Here is a tiny trained network, its code and every weight. The questions are about switching its units off for an input and a class, where a switched-off unit gives its printed mean instead of its output.

import numpy as np


def w(rows, s, z=0):
    codes = np.array(rows[::2]) - 128.0
    scale = np.full(codes.shape[1], s)
    scale[-1] = z or s
    return codes * scale


def norm(h):
    return h / np.sqrt((h * h).mean(-1, keepdims=True) + 1e-5)


def f(y):
    return np.maximum(y, 0)


def log_softmax(a):
    a = a - a.max(-1, keepdims=True)
    return a - np.log(np.exp(a).sum(-1, keepdims=True))


def net(x, mask):
    res = np.array(x, float).reshape(1, 6) / 4 @ E
    u = 0
    for l in range(4):
        y = f(norm(res) @ A[l][:, :-1].T + A[l][:, -1])
        res = res + np.where(mask[u : u + 10], y, B[l][:, -1]) @ B[l][:, :-1]
        u += 10
    return log_softmax(norm(res)[-1] @ U[:, :-1].T + U[:, -1])


A, B = {}, {}
E = w([
[55,63,161,222,81,124,121],'x0',
[214,145,1,193,82,131,75],'x1',
[178,138,140,180,122,80,231],'x2',
[119,120,70,41,95,179,146],'x3',
[171,41,134,167,201,173,146],'x4',
[108,90,62,119,175,98,132],'x5',
],0.007)
A[0] = w([
[112,146,158,130,115,196,89,88],'L0N1',
[124,55,124,163,163,181,167,65],'L0N2',
[177,140,68,118,116,145,122,1],'L0N3',
[161,108,18,92,131,186,99,4],'L0N4',
[254,156,117,173,130,146,172,31],'L0N5',
[113,33,114,119,159,110,156,31],'L0N6',
[171,122,107,117,195,92,158,59],'L0N7',
[132,210,84,72,87,163,127,108],'L0N8',
[197,179,185,89,63,70,134,20],'L0N9',
[75,71,92,85,95,134,159,13],'L0N10',
],0.0094,0.0032)
B[0] = w([
[132,107,186,131,119,111,58,192],'L0N1',
[87,112,83,160,92,42,161,213],'L0N2',
[117,189,150,73,143,124,124,191],'L0N3',
[196,227,73,42,66,56,147,243],'L0N4',
[132,122,69,217,186,255,219,238],'L0N5',
[63,108,104,128,125,71,128,188],'L0N6',
[133,128,150,129,147,171,63,188],'L0N7',
[98,147,74,152,78,107,162,252],'L0N8',
[167,149,86,77,116,159,147,202],'L0N9',
[138,105,88,88,128,163,198,179],'L0N10',
],0.0081,0.0041)
A[1] = w([
[121,70,115,108,70,177,159,89],'L1N1',
[255,170,68,152,145,179,156,68],'L1N2',
[31,116,89,179,201,159,90,98],'L1N3',
[133,127,145,106,217,81,107,83],'L1N4',
[124,68,196,75,146,172,150,88],'L1N5',
[115,134,93,132,143,118,103,102],'L1N6',
[177,166,59,124,141,126,109,1],'L1N7',
[155,67,106,128,88,146,124,77],'L1N8',
[181,98,126,182,15,77,108,90],'L1N9',
[76,151,206,146,146,135,166,79],'L1N10',
],0.008,0.0034)
B[1] = w([
[207,105,211,31,104,24,114,161],'L1N1',
[132,150,69,70,70,59,203,253],'L1N2',
[254,44,110,94,167,120,113,188],'L1N3',
[126,103,115,122,183,221,116,149],'L1N4',
[151,135,213,169,126,147,74,171],'L1N5',
[159,112,176,113,142,107,93,149],'L1N6',
[126,148,149,51,144,95,112,190],'L1N7',
[155,129,128,89,138,147,74,142],'L1N8',
[62,78,91,174,75,109,23,203],'L1N9',
[184,174,126,53,130,100,170,189],'L1N10',
],0.0059,0.0054)
A[2] = w([
[113,134,180,92,203,159,85,102],'L2N1',
[203,137,98,161,120,150,136,124],'L2N2',
[190,88,121,118,127,113,77,130],'L2N3',
[87,118,108,164,70,97,123,3],'L2N4',
[160,191,180,107,117,117,152,255],'L2N5',
[100,112,158,118,74,157,66,73],'L2N6',
[125,147,145,124,200,79,100,105],'L2N7',
[79,86,66,159,185,128,191,108],'L2N8',
[89,255,86,130,76,115,125,221],'L2N9',
[118,190,197,99,130,177,156,29],'L2N10',
],0.011,0.0017)
B[2] = w([
[207,175,179,99,118,134,130,166],'L2N1',
[171,146,97,106,116,157,151,174],'L2N2',
[71,158,134,119,215,183,153,156],'L2N3',
[92,119,179,141,152,97,114,174],'L2N4',
[84,170,103,106,92,156,162,191],'L2N5',
[121,159,132,162,177,195,123,173],'L2N6',
[146,124,156,75,137,148,136,151],'L2N7',
[187,99,202,98,68,110,75,179],'L2N8',
[33,78,78,156,214,131,122,254],'L2N9',
[111,150,117,141,2,167,132,161],'L2N10',
],0.01,0.0093)
A[3] = w([
[144,125,85,72,163,143,61,158],'L3N1',
[131,154,59,83,117,89,45,234],'L3N2',
[2,189,71,150,136,104,204,127],'L3N3',
[90,128,93,245,91,112,60,85],'L3N4',
[186,99,157,207,124,156,206,156],'L3N5',
[161,93,127,109,104,149,174,117],'L3N6',
[142,177,60,74,118,97,94,132],'L3N7',
[133,196,84,138,118,112,135,5],'L3N8',
[147,241,71,118,156,133,116,37],'L3N9',
[110,137,219,134,92,106,149,209],'L3N10',
],0.0099,0.0025)
B[3] = w([
[137,100,113,144,162,183,156,173],'L3N1',
[62,80,154,134,147,157,157,195],'L3N2',
[104,85,88,137,170,164,161,244],'L3N3',
[121,168,125,191,160,145,41,178],'L3N4',
[157,115,2,97,159,134,73,161],'L3N5',
[127,153,89,143,111,91,107,152],'L3N6',
[44,92,118,131,111,202,252,191],'L3N7',
[93,97,170,93,139,117,180,158],'L3N8',
[90,51,149,67,137,134,118,182],'L3N9',
[64,133,85,107,134,124,165,182],'L3N10',
],0.0095,0.011)
U = w([
[81,113,66,108,115,169,209,196],'0',
[157,179,151,174,80,95,118,2],'1',
[157,166,157,167,80,96,119,2],'2',
[90,115,119,233,149,141,71,150],'3',
[178,110,206,109,183,162,112,93],'4',
[128,239,203,103,40,149,140,115],'5',
[118,61,154,118,91,17,128,99],'6',
[250,121,59,170,115,123,98,137],'7',
],0.018,0.0071)

Each question gives the input, the list of numbers given to net, and the class t.
The units are the neurons (one row each of A and B). Each row of codes is followed by its name. A weight is (code - 128) times the scale printed after its matrix; where a second scale follows, it is the last column's (A, B and U).
mask holds one flag per neuron, layer by layer. A switched-off neuron (its flag False) gives its mean, the last column of its row in B, instead of its output. The means were averaged over made-up inputs and are rounded, as every weight is.
A unit's drop is (log p(t) with every unit on - log p(t) with that unit switched off) / (log p(t) with every unit on - log p(t) with every unit switched off).
The circuit of an input: a set's keep is (log p(t) with only the set's units on - log p(t) with every unit switched off) / (log p(t) with every unit on - log p(t) with every unit switched off). Starting from the 12 units with the biggest drops (on a tie, the unit counted first), units are removed one at a time, each time the one whose removal leaves the highest keep (on an exact tie, the one counted first), for as long as the keep stays at least 0.8.
circuit, biggest first: the units of the circuit, biggest drop first
most important unit: the unit with the biggest drop
top k neurons: the k neurons with the biggest drops, biggest first
top k neurons in layer l: the k neurons of layer l with the biggest drops, biggest first
drop when u is switched off: that unit's drop, to one decimal
input [3,-2,5,-4,-4,6], class 6: most important unit	L0N4
input [-4,-8,-6,-1,7,-4], class 5: circuit, biggest first	[L2N10; L2N9; L2N1]
input [6,-1,6,4,8,1], class 6: top 2 neurons	[L0N2; L2N8]
input [1,-7,-4,4,6,8], class 6: top 3 neurons	[L0N2; L0N6; L2N8]
input [-2,-7,6,3,-2,1], class 5: top 3 neurons	[L0N4; L2N9; L0N8]
input [6,4,1,8,-5,-5], class 3: top 2 neurons	[L1N9; L3N4]
input [-7,-5,-2,-2,-2,7], class 4: top 2 neurons	[L0N4; L2N1]
input [-1,4,3,2,5,-7], class 7: top 2 neurons	[L0N5; L2N8]
input [4,-2,-4,-7,-8,5], class 4: top 2 neurons in layer 1	[L1N3; L1N2]
input [5,-8,1,-6,-6,-7], class 5: top 3 neurons in layer 0	[L0N8; L0N4; L0N2]
input [3,1,6,-5,1,-6], class 7: top 2 neurons in layer 0	[L0N5; L0N4]
input [-5,-8,0,-3,-4,-5], class 5: top 2 neurons in layer 2	[L2N1; L2N10]
input [3,5,7,3,1,1], class 7: top 2 neurons in layer 2	[L2N8; L2N5]
input [3,0,-1,-1,7,-4], class 3: most important unit	L0N2
input [-1,-5,8,1,7,4], class 6: drop when L2N8 is switched off	0.4
input [1,1,4,-2,-2,5], class 7: drop when L0N4 is switched off	1.0
input [1,7,-5,-6,-4,1], class 3: drop when L1N9 is switched off	0.2
input [4,-1,8,1,3,-3], class 7: top 2 neurons in layer 3	[L3N5; L3N7]
